Below is a small trained network, with its code and all its weights. Each question gives an input and a class and asks what happens when units are switched off, that is, made to give their printed mean instead of their output.

import numpy as np


def w(rows, s, z=0):
    codes = np.array(rows[::2]) - 128.0
    scale = np.full(codes.shape[1], s)
    scale[-1] = z or s
    return codes * scale


def norm(h):
    return h / np.sqrt((h * h).mean(-1, keepdims=True) + 1e-5)


def f(y):
    return np.maximum(y, 0)


def log_softmax(a):
    a = a - a.max(-1, keepdims=True)
    return a - np.log(np.exp(a).sum(-1, keepdims=True))


def net(x, mask):
    res = np.array(x, float).reshape(1, 8) / 4 @ E
    u = 0
    for l in range(3):
        y = f(norm(res) @ A[l][:, :-1].T + A[l][:, -1])
        res = res + np.where(mask[u : u + 7], y, B[l][:, -1]) @ B[l][:, :-1]
        u += 7
    return log_softmax(norm(res)[-1] @ U[:, :-1].T + U[:, -1])


A, B = {}, {}
E = w([
[126,132,127,126,128,125,114,115],'x0',
[121,134,124,123,126,124,111,111],'x1',
[129,129,129,127,127,130,116,121],'x2',
[124,130,126,125,129,129,126,123],'x3',
[117,158,250,213,58,110,165,104],'x4',
[42,169,169,171,209,160,72,180],'x5',
[187,188,227,81,255,84,127,118],'x6',
[132,125,129,130,128,129,128,133],'x7',
],0.0096)
A[0] = w([
[190,217,167,137,172,75,193,76,179],'L0N0',
[127,118,80,128,164,131,107,159,56],'L0N1',
[165,100,58,100,69,142,207,116,168],'L0N2',
[42,107,91,105,177,165,98,161,84],'L0N3',
[186,161,146,94,215,88,149,131,18],'L0N4',
[113,179,147,167,217,95,125,165,18],'L0N5',
[164,98,136,1,217,99,94,158,3],'L0N6',
],0.0092,0.0035)
B[0] = w([
[107,2,165,64,111,119,84,210,254],'L0N0',
[150,66,93,115,158,87,121,119,181],'L0N1',
[218,190,104,126,117,119,105,132,244],'L0N2',
[166,71,173,135,155,41,93,200,239],'L0N3',
[142,160,108,147,102,150,179,37,219],'L0N4',
[102,190,90,112,142,214,72,172,205],'L0N5',
[80,135,115,247,72,125,199,78,245],'L0N6',
],0.0093,0.0069)
A[1] = w([
[159,146,85,88,143,106,54,150,5],'L1N0',
[98,186,83,254,174,157,104,102,12],'L1N1',
[88,95,207,155,62,72,147,162,71],'L1N2',
[161,9,134,71,192,126,198,46,88],'L1N3',
[171,54,90,94,53,87,224,33,196],'L1N4',
[113,114,117,96,123,130,68,220,77],'L1N5',
[28,193,161,240,187,189,157,161,127],'L1N6',
],0.0078,0.0028)
B[1] = w([
[216,114,113,113,163,85,65,169,164],'L1N0',
[221,155,88,71,60,97,70,133,175],'L1N1',
[148,242,16,153,106,80,98,85,193],'L1N2',
[220,59,254,105,117,127,146,215,181],'L1N3',
[82,228,149,203,231,169,100,15,254],'L1N4',
[98,70,177,206,158,207,178,118,199],'L1N5',
[160,176,2,123,129,118,86,125,231],'L1N6',
],0.0073,0.008)
A[2] = w([
[122,75,118,169,128,163,55,145,68],'L2N0',
[112,197,159,180,218,169,106,125,174],'L2N1',
[126,118,2,204,163,140,116,132,179],'L2N2',
[165,111,136,120,78,184,173,46,186],'L2N3',
[204,144,76,102,203,129,144,82,110],'L2N4',
[158,177,94,213,133,152,133,87,183],'L2N5',
[171,140,160,159,129,63,216,31,255],'L2N6',
],0.01,0.0038)
B[2] = w([
[138,104,153,95,120,109,214,88,173],'L2N0',
[90,115,116,149,42,176,220,83,194],'L2N1',
[195,130,134,82,161,53,73,148,252],'L2N2',
[116,47,193,83,110,141,160,209,171],'L2N3',
[87,251,59,189,47,122,134,126,187],'L2N4',
[53,149,120,134,148,162,167,78,222],'L2N5',
[117,63,179,110,189,165,105,167,201],'L2N6',
],0.012,0.014)
U = w([
[117,207,18,167,116,64,138,100,103],'0',
[29,112,177,178,122,229,209,79,34],'1',
[171,9,178,103,174,79,104,208,253],'2',
],0.013,0.0017)

Each question gives the input, the list of numbers given to net, and the class t.
The units are the neurons (one row each of A and B). Each row of codes is followed by its name. A weight is (code - 128) times the scale printed after its matrix; where a second scale follows, it is the last column's (A, B and U).
mask holds one flag per neuron, layer by layer. A switched-off neuron (its flag False) gives its mean, the last column of its row in B, instead of its output. The means were averaged over made-up inputs and are rounded, as every weight is.
A unit's drop is (log p(t) with every unit on - log p(t) with that unit switched off) / (log p(t) with every unit on - log p(t) with every unit switched off).
most important unit: the unit with the biggest drop
top k neurons: the k neurons with the biggest drops, biggest first
top k neurons in layer l: the k neurons of layer l with the biggest drops, biggest first
drop when u is switched off: that unit's drop, to one decimal
input [2,-8,-6,-3,-2,3,6,2], class 0: top neuron : L0N6
input [-7,0,4,7,-4,8,0,2], class 2: top 3 neurons in layer 1 : L1N4, L1N2, L1N5
input [8,-1,0,4,0,8,-3,-4], class 2: top 3 neurons in layer 0 : L0N3, L0N6, L0N4
input [2,1,1,-8,-2,8,1,1], class 0: top 2 neurons in layer 0 : L0N0, L0N5
input [-5,-7,-2,6,-2,-7,8,-1], class 1: top 3 neurons : L1N4, L0N6, L0N4
input [-6,0,-6,5,0,8,-6,-1], class 2: top 4 neurons : L1N4, L2N4, L0N3, L0N6
input [-1,-2,2,1,0,2,0,4], class 2: top 3 neurons : L1N4, L0N3, L2N5
input [-6,-2,4,-1,-1,-6,7,2], class 1: top 3 neurons : L1N4, L0N6, L0N4
input [5,-6,6,7,-7,0,3,-1], class 1: top 4 neurons : L0N6, L0N4, L1N4, L2N6
input [8,-1,3,2,-3,0,2,-6], class 1: top 3 neurons : L0N4, L2N6, L1N4
input [-5,4,2,4,-1,-2,8,0], class 1: top 2 neurons : L0N4, L0N6
input [6,-4,7,4,1,-2,-7,0], class 1: top 3 neurons : L0N5, L1N6, L1N4
input [3,4,-8,7,-7,1,-5,5], class 2: top 2 neurons in layer 0 : L0N3, L0N4
input [-2,-7,5,3,5,6,-1,8], class 0: most important unit : L1N6
input [5,-7,4,2,0,6,-7,1], class 2: top 3 neurons : L1N4, L2N4, L0N6
input [1,4,1,-4,-6,-6,1,2], class 1: top 3 neurons in layer 2 : L2N6, L2N5, L2N3
input [-4,0,3,1,-7,-2,2,2], class 1: top 2 neurons : L0N6, L1N4
input [-3,-2,7,-7,0,3,4,-6], class 0: top 2 neurons in layer 1 : L1N6, L1N4
input [-4,-8,-8,-6,6,7,0,-8], class 0: top 2 neurons in layer 0 : L0N3, L0N0
input [1,-5,-8,-8,8,-1,2,-1], class 2: most important unit : L0N0
input [-6,-4,4,-3,-6,-3,8,1], class 1: drop when L0N6 is switched off : 0.5
input [-6,4,-6,0,-6,-8,7,-1], class 1: drop when L1N4 is switched off : 0.6
input [-4,4,-2,7,6,-2,5,0], class 2: drop when L0N0 is switched off : 3.2
